Here is a tiny trained network, its code and every weight. The questions are about switching its units off for an input and a target symbol, where a switched-off unit gives its printed mean instead of its output.

import numpy as np


def w(rows, s, z=0):
    codes = np.array(rows[::2]) - 128.0
    scale = np.full(codes.shape[1], s)
    scale[-1] = z or s
    return codes * scale


def f(y):
    return y / 2 * (1 + np.tanh(0.7978845608 * (y + 0.044715 * y**3)))


def softmax(a):
    e = np.exp(a - a.max(-1, keepdims=True))
    return e / e.sum(-1, keepdims=True)


def log_softmax(a):
    a = a - a.max(-1, keepdims=True)
    return a - np.log(np.exp(a).sum(-1, keepdims=True))


def net(x, mask):
    ids = ['ΔΨαβγεζηλτω'.index(c) for c in x.split()]
    T = len(ids)
    res = E[ids] + P[:T]
    u = 0
    for l in range(2):
        q, k, v = (res @ M[l].T for M in (Q, K, V))
        z = softmax(np.where(np.tri(T) > 0, q @ k.T / 4**0.5, -1e9)) @ v
        res = res + np.where(mask[u], z, O[l][:, -1]) @ O[l][:, :-1]
        u += 1
        y = f(res @ A[l][:, :-1].T + A[l][:, -1])
        res = res + np.where(mask[u : u + 12], y, B[l][:, -1]) @ B[l][:, :-1]
        u += 12
    return log_softmax(res[-1] @ U[:, :-1].T + U[:, -1])


Q, K, V, O, A, B = {}, {}, {}, {}, {}, {}
E = w([
[4,174,24],'Δ',
[155,161,65],'Ψ',
[155,120,142],'α',
[132,144,104],'β',
[120,138,125],'γ',
[102,158,17],'ε',
[97,104,164],'ζ',
[187,142,105],'η',
[90,125,150],'λ',
[173,156,84],'τ',
[120,141,128],'ω',
],0.018)
P = w([
[152,224,152],'0',
[178,19,10],'1',
[95,200,55],'2',
[172,23,65],'3',
[99,196,68],'4',
[188,19,72],'5',
[108,196,59],'6',
[199,13,78],'7',
[99,200,54],'8',
],0.011)
Q[0] = w([
[91,151,179],'0.h1',
[87,38,204],'0.h1',
[110,66,255],'0.h1',
[154,151,5],'0.h1',
],0.0085)
K[0] = w([
[79,74,84],'0.h1',
[237,59,48],'0.h1',
[56,3,106],'0.h1',
[173,216,158],'0.h1',
],0.0061)
V[0] = w([
[198,162,230],'0.h1',
[134,117,175],'0.h1',
[85,128,138],'0.h1',
[208,2,53],'0.h1',
],0.0087)
O[0] = w([
[72,114,248,94],'0.h1',
[126,111,152,28],'0.h1',
[154,103,106,81],'0.h1',
[188,166,143,2],'0.h1',
],0.012,0.0022)
A[0] = w([
[68,140,155,228],'0.n1',
[236,72,107,100],'0.n2',
[101,124,119,236],'0.n3',
[190,136,66,197],'0.n4',
[171,123,186,109],'0.n5',
[143,104,28,1],'0.n6',
[117,252,158,123],'0.n7',
[104,77,195,140],'0.n8',
[152,158,86,86],'0.n9',
[78,140,90,115],'0.n10',
[78,109,71,81],'0.n11',
[181,231,138,67],'0.n12',
],0.011,0.0063)
B[0] = w([
[177,129,107,180],'0.n1',
[132,55,130,206],'0.n2',
[154,169,118,197],'0.n3',
[77,156,116,254],'0.n4',
[153,2,162,128],'0.n5',
[113,156,229,200],'0.n6',
[247,142,151,159],'0.n7',
[69,94,120,134],'0.n8',
[82,96,191,159],'0.n9',
[183,147,184,181],'0.n10',
[157,89,133,185],'0.n11',
[105,152,175,132],'0.n12',
],0.0067,0.0096)
Q[1] = w([
[135,58,81],'1.h1',
[235,48,168],'1.h1',
[215,226,115],'1.h1',
[142,254,56],'1.h1',
],0.013)
K[1] = w([
[194,132,31],'1.h1',
[154,94,93],'1.h1',
[134,165,250],'1.h1',
[114,153,208],'1.h1',
],0.013)
V[1] = w([
[15,150,26],'1.h1',
[34,122,254],'1.h1',
[33,9,179],'1.h1',
[88,32,252],'1.h1',
],0.01)
O[1] = w([
[6,83,104,24],'1.h1',
[118,210,25,199],'1.h1',
[133,120,38,202],'1.h1',
[162,129,27,253],'1.h1',
],0.012,0.0049)
A[1] = w([
[109,102,25,139],'1.n1',
[138,30,117,196],'1.n2',
[141,137,117,212],'1.n3',
[190,197,121,159],'1.n4',
[94,87,60,73],'1.n5',
[200,174,57,2],'1.n6',
[51,127,160,142],'1.n7',
[105,108,94,90],'1.n8',
[74,154,191,118],'1.n9',
[101,173,167,78],'1.n10',
[121,159,45,203],'1.n11',
[1,183,41,60],'1.n12',
],0.0099,0.0098)
B[1] = w([
[139,129,205,239],'1.n1',
[48,123,129,186],'1.n2',
[2,120,102,178],'1.n3',
[96,204,104,222],'1.n4',
[138,174,153,169],'1.n5',
[159,65,140,246],'1.n6',
[172,94,37,155],'1.n7',
[161,161,172,144],'1.n8',
[132,73,135,158],'1.n9',
[113,127,150,143],'1.n10',
[85,86,152,252],'1.n11',
[203,120,152,213],'1.n12',
],0.0084,0.023)
U = w([
[32,106,133,200],'Δ',
[153,2,55,123],'Ψ',
[128,194,125,87],'α',
[156,123,11,147],'β',
[145,129,128,146],'γ',
[233,82,125,65],'ε',
[56,184,116,137],'ζ',
[110,143,150,115],'η',
[56,184,107,137],'λ',
[148,78,178,2],'τ',
[99,166,175,77],'ω',
],0.0088)

Each question gives the input, a string of symbols that net reads in full, and the target symbol t.
The units are the heads (4 rows each of Q, K, V and O) and the neurons (one row each of A and B). Each row of codes is followed by its name. A weight is (code - 128) times the scale printed after its matrix; where a second scale follows, it is the last column's (O, A, B and U).
mask holds one flag per unit, layer by layer, with each layer's heads first. A switched-off unit (its flag False) gives its mean, the last column of its rows in O or B, instead of its output. The means were averaged over made-up inputs and are rounded, as every weight is.
A unit's drop is (log p(t) with every unit on - log p(t) with that unit switched off) / (log p(t) with every unit on - log p(t) with every unit switched off).
The circuit of an input: a set's keep is (log p(t) with only the set's units on - log p(t) with every unit switched off) / (log p(t) with every unit on - log p(t) with every unit switched off). Starting from the 12 units with the biggest drops (on a tie, the unit counted first), units are removed one at a time, each time the one whose removal leaves the highest keep (on an exact tie, the one counted first), for as long as the keep stays at least 0.8.
circuit, biggest first: the units of the circuit, biggest drop first
most important unit: the unit with the biggest drop
k most important neurons: the k neurons with the biggest drops, biggest first
k most important neurons of layer l: the k neurons of layer l with the biggest drops, biggest first
input ζ α ζ Ψ ζ ω α α τ, target ε: circuit, biggest first : (0.h1; 1.n12; 1.h1; 1.n1)
input ε τ ε, target Δ: circuit, biggest first : (1.h1)
input Δ γ γ, target Ψ: circuit, biggest first : (0.h1; 1.h1; 1.n7; 1.n9)
input Δ α ε ζ Δ α α ω ζ, target Ψ: 2 most important neurons of layer 0 : (0.n6; 0.n3)
input ζ Δ γ α α α α ζ ε, target ε: circuit, biggest first : (0.h1; 1.n12; 1.h1; 1.n1)
input γ α γ α Ψ Δ ω η, target Δ: 3 most important neurons of layer 1 : (1.n6; 1.n2; 1.n12)
input τ α ζ, target ω: 2 most important neurons : (0.n7; 1.n6)
input Δ ω τ τ α α η β λ, target Ψ: 2 most important neurons : (1.n7; 0.n6)
input τ ζ Δ ζ α Ψ α α Ψ, target ω: 2 most important neurons : (0.n7; 0.n6)
input Δ Ψ Ψ α, target Δ: circuit, biggest first : (1.n2; 1.h1)
input λ η α α ε α Δ γ, target Δ: 2 most important neurons of layer 0 : (0.n4; 0.n7)
input Ψ α α Δ ζ, target τ: circuit, biggest first : (1.h1; 0.n7; 1.n4; 0.h1)
input α ζ β ζ Ψ, target β: circuit, biggest first : (0.h1; 1.h1)
input ζ ζ λ ε τ ζ τ α Δ, target ε: 4 most important neurons : (1.n12; 1.n6; 1.n1; 0.n8)
input ζ Ψ ω τ η Ψ α α ζ, target ε: circuit, biggest first : (1.h1; 1.n12; 0.h1; 1.n1)
input α λ β α Δ α λ, target β: circuit, biggest first : (0.h1; 1.h1)
input η Ψ Ψ ζ α α β ζ Ψ, target α: most important unit : 0.h1
input η α Δ α ζ ε β Δ λ, target α: circuit, biggest first : (0.h1; 1.h1; 0.n7; 1.n4)
input Ψ λ η η α, target τ: circuit, biggest first : (1.h1; 1.n4)
input Δ α τ Δ η, target Ψ: 4 most important neurons : (1.n7; 0.n4; 1.n4; 1.n9)
input Δ γ Ψ α Δ τ β Δ τ, target Ψ: 2 most important neurons : (1.n7; 0.n4)
